Here is a tiny trained network, its code and every weight. The questions are about switching its units off for an input and a target symbol, where a switched-off unit gives its printed mean instead of its output.

import numpy as np


def w(rows, s, z=0):
    codes = np.array(rows[::2]) - 128.0
    scale = np.full(codes.shape[1], s)
    scale[-1] = z or s
    return codes * scale


def softmax(a):
    e = np.exp(a - a.max(-1, keepdims=True))
    return e / e.sum(-1, keepdims=True)


def log_softmax(a):
    a = a - a.max(-1, keepdims=True)
    return a - np.log(np.exp(a).sum(-1, keepdims=True))


def net(x, mask):
    ids = ['αβεζλπτφψω'.index(c) for c in x.split()]
    T = len(ids)
    res = E[ids] + P[:T]
    u = 0
    for l in range(2):
        r = res
        for j in range(3):
            rows = slice(3 * j, 3 * j + 3)
            q, k, v = (r @ M[l][rows].T for M in (Q, K, V))
            z = softmax(np.where(np.tri(T) > 0, q @ k.T / 3**0.5, -1e9)) @ v
            o = O[l][rows]
            res = res + np.where(mask[u + j], z, o[:, -1]) @ o[:, :-1]
        u += 3
    return log_softmax(res[-1] @ U[:, :-1].T + U[:, -1])


Q, K, V, O = {}, {}, {}, {}
E = w([
[168,110,49,54],'α',
[110,150,83,85],'β',
[124,175,140,181],'ε',
[133,174,54,199],'ζ',
[173,90,58,185],'λ',
[192,202,55,85],'π',
[163,7,186,111],'τ',
[175,124,156,38],'φ',
[104,182,135,44],'ψ',
[183,130,207,119],'ω',
],0.015)
P = w([
[31,124,125,61],'0',
[212,146,113,135],'1',
[209,135,112,130],'2',
[212,145,112,126],'3',
[254,121,118,161],'4',
[209,134,119,121],'5',
[237,128,124,154],'6',
[233,126,118,135],'7',
[206,125,114,130],'8',
[225,123,118,139],'9',
],0.0071)
Q[0] = w([
[124,86,116,87],'L0H1',
[71,88,77,57],'L0H1',
[51,68,49,93],'L0H1',
[19,103,86,138],'L0H2',
[138,175,136,136],'L0H2',
[135,146,126,86],'L0H2',
[156,147,129,154],'L0H3',
[50,124,172,134],'L0H3',
[254,167,146,81],'L0H3',
],0.017)
K[0] = w([
[109,192,148,58],'L0H1',
[145,128,70,16],'L0H1',
[183,131,76,98],'L0H1',
[225,125,76,145],'L0H2',
[156,140,154,95],'L0H2',
[152,117,139,149],'L0H2',
[84,114,97,90],'L0H3',
[193,152,119,140],'L0H3',
[7,78,74,134],'L0H3',
],0.017)
V[0] = w([
[68,71,178,181],'L0H1',
[150,140,115,149],'L0H1',
[132,91,139,138],'L0H1',
[121,182,244,71],'L0H2',
[34,159,179,182],'L0H2',
[168,152,223,127],'L0H2',
[1,162,184,138],'L0H3',
[193,240,203,144],'L0H3',
[128,144,139,9],'L0H3',
],0.0071)
O[0] = w([
[2,187,151,51,25],'L0H1',
[140,109,129,120,148],'L0H1',
[79,138,132,139,121],'L0H1',
[107,224,98,122,196],'L0H2',
[64,120,78,54,45],'L0H2',
[180,149,85,167,153],'L0H2',
[1,67,115,58,111],'L0H3',
[180,119,67,47,51],'L0H3',
[47,168,217,71,252],'L0H3',
],0.0059,0.0034)
Q[1] = w([
[186,99,106,153],'L1H1',
[169,122,135,149],'L1H1',
[114,88,102,103],'L1H1',
[77,115,171,140],'L1H2',
[126,57,142,117],'L1H2',
[176,84,251,85],'L1H2',
[44,58,108,152],'L1H3',
[183,153,207,39],'L1H3',
[137,167,186,106],'L1H3',
],0.021)
K[1] = w([
[64,84,85,139],'L1H1',
[106,107,119,135],'L1H1',
[147,132,122,72],'L1H1',
[88,148,205,134],'L1H2',
[166,12,195,174],'L1H2',
[174,127,232,143],'L1H2',
[243,128,166,176],'L1H3',
[37,115,153,3],'L1H3',
[71,132,162,121],'L1H3',
],0.02)
V[1] = w([
[99,145,222,115],'L1H1',
[93,51,79,98],'L1H1',
[44,140,124,200],'L1H1',
[107,175,91,140],'L1H2',
[84,117,23,107],'L1H2',
[205,140,173,88],'L1H2',
[126,130,226,114],'L1H3',
[114,96,152,186],'L1H3',
[96,103,123,1],'L1H3',
],0.0097)
O[1] = w([
[219,101,157,154,119],'L1H1',
[138,130,80,199,115],'L1H1',
[79,146,141,178,104],'L1H1',
[185,175,140,155,90],'L1H2',
[238,112,100,173,56],'L1H2',
[52,165,110,97,254],'L1H2',
[185,195,101,183,156],'L1H3',
[82,141,125,164,92],'L1H3',
[255,111,137,172,213],'L1H3',
],0.0089,0.0066)
U = w([
[99,128,55,173,182],'α',
[128,196,111,29,49],'β',
[141,76,189,155,201],'ε',
[115,201,202,116,117],'ζ',
[150,254,53,99,11],'λ',
[129,218,175,249,221],'π',
[80,196,65,183,195],'τ',
[158,125,30,131,182],'φ',
[160,228,146,98,24],'ψ',
[186,157,131,148,3],'ω',
],0.0068,0.0029)

Each question gives the input, a string of symbols that net reads in full, and the target symbol t.
The units are the heads (3 rows each of Q, K, V and O). Each row of codes is followed by its name. A weight is (code - 128) times the scale printed after its matrix; where a second scale follows, it is the last column's (O and U).
mask holds one flag per head, layer by layer. A switched-off head (its flag False) gives its mean, the last column of its rows in O, instead of its output. The means were averaged over made-up inputs and are rounded, as every weight is.
A unit's drop is (log p(t) with every unit on - log p(t) with that unit switched off) / (log p(t) with every unit on - log p(t) with every unit switched off).
The circuit of an input: a set's keep is (log p(t) with only the set's units on - log p(t) with every unit switched off) / (log p(t) with every unit on - log p(t) with every unit switched off). Starting from all 6 units, units are removed one at a time, each time the one whose removal leaves the highest keep (on an exact tie, the one counted first), for as long as the keep stays at least 0.8.
units of the circuit, in order: the units of the circuit, biggest drop first
most important unit: the unit with the biggest drop
heads that matter: for each layer, one digit per head in row order, 1 if its drop is at least 0.15 and else 0, layers parted by /
drop of u: that unit's drop, to one decimal
input ε α τ, target φ: heads that matter : 011 / 100
input ψ τ φ φ ψ, target ω: heads that matter : 011 / 111
input τ φ φ λ α τ α, target π: heads that matter : 101 / 101
input λ α β π α ω ε, target τ: heads that matter : 001 / 101
input ψ α ε β, target ω: heads that matter : 001 / 011
input ε τ π β, target φ: units of the circuit, in order : L0H3, L1H2, L0H1
input λ ψ π α ζ, target τ: most important unit : L1H3
input ψ ε ψ, target ω: units of the circuit, in order : L1H3, L0H3, L1H2, L0H2
input λ ε τ ψ ψ ψ π, target τ: heads that matter : 101 / 101
input λ ε α λ ζ λ ζ, target τ: units of the circuit, in order : L1H3, L0H3
input ψ β ψ ε α, target ω: heads that matter : 001 / 011
input ε α λ φ, target φ: heads that matter : 011 / 110
input ψ α ψ τ ε ε ε φ ζ α, target ω: units of the circuit, in order : L1H3, L0H2, L0H3, L1H2
input α α λ ζ α ζ τ ω φ, target ζ: most important unit : L0H3
input τ τ τ β ψ ζ φ ε ψ, target π: heads that matter : 101 / 001
input α τ β ω, target ζ: units of the circuit, in order : L1H2, L0H3
input ψ β ω τ ω τ π, target ω: heads that matter : 001 / 111
input ε φ λ τ ψ α, target φ: heads that matter : 001 / 010
input π ε ε π ε λ λ ω, target β: units of the circuit, in order : L1H2, L1H1, L0H3
input π ω α φ π τ, target β: most important unit : L1H2
input τ π τ λ λ ε ζ β, target π: drop of L1H3 : 0.3
input τ λ β α ζ α φ τ λ π, target π: drop of L0H1 : 0.1
input τ α ζ τ, target π: drop of L1H1 : 0.3
input ε τ τ ζ α ε π, target φ: drop of L1H2 : 0.4
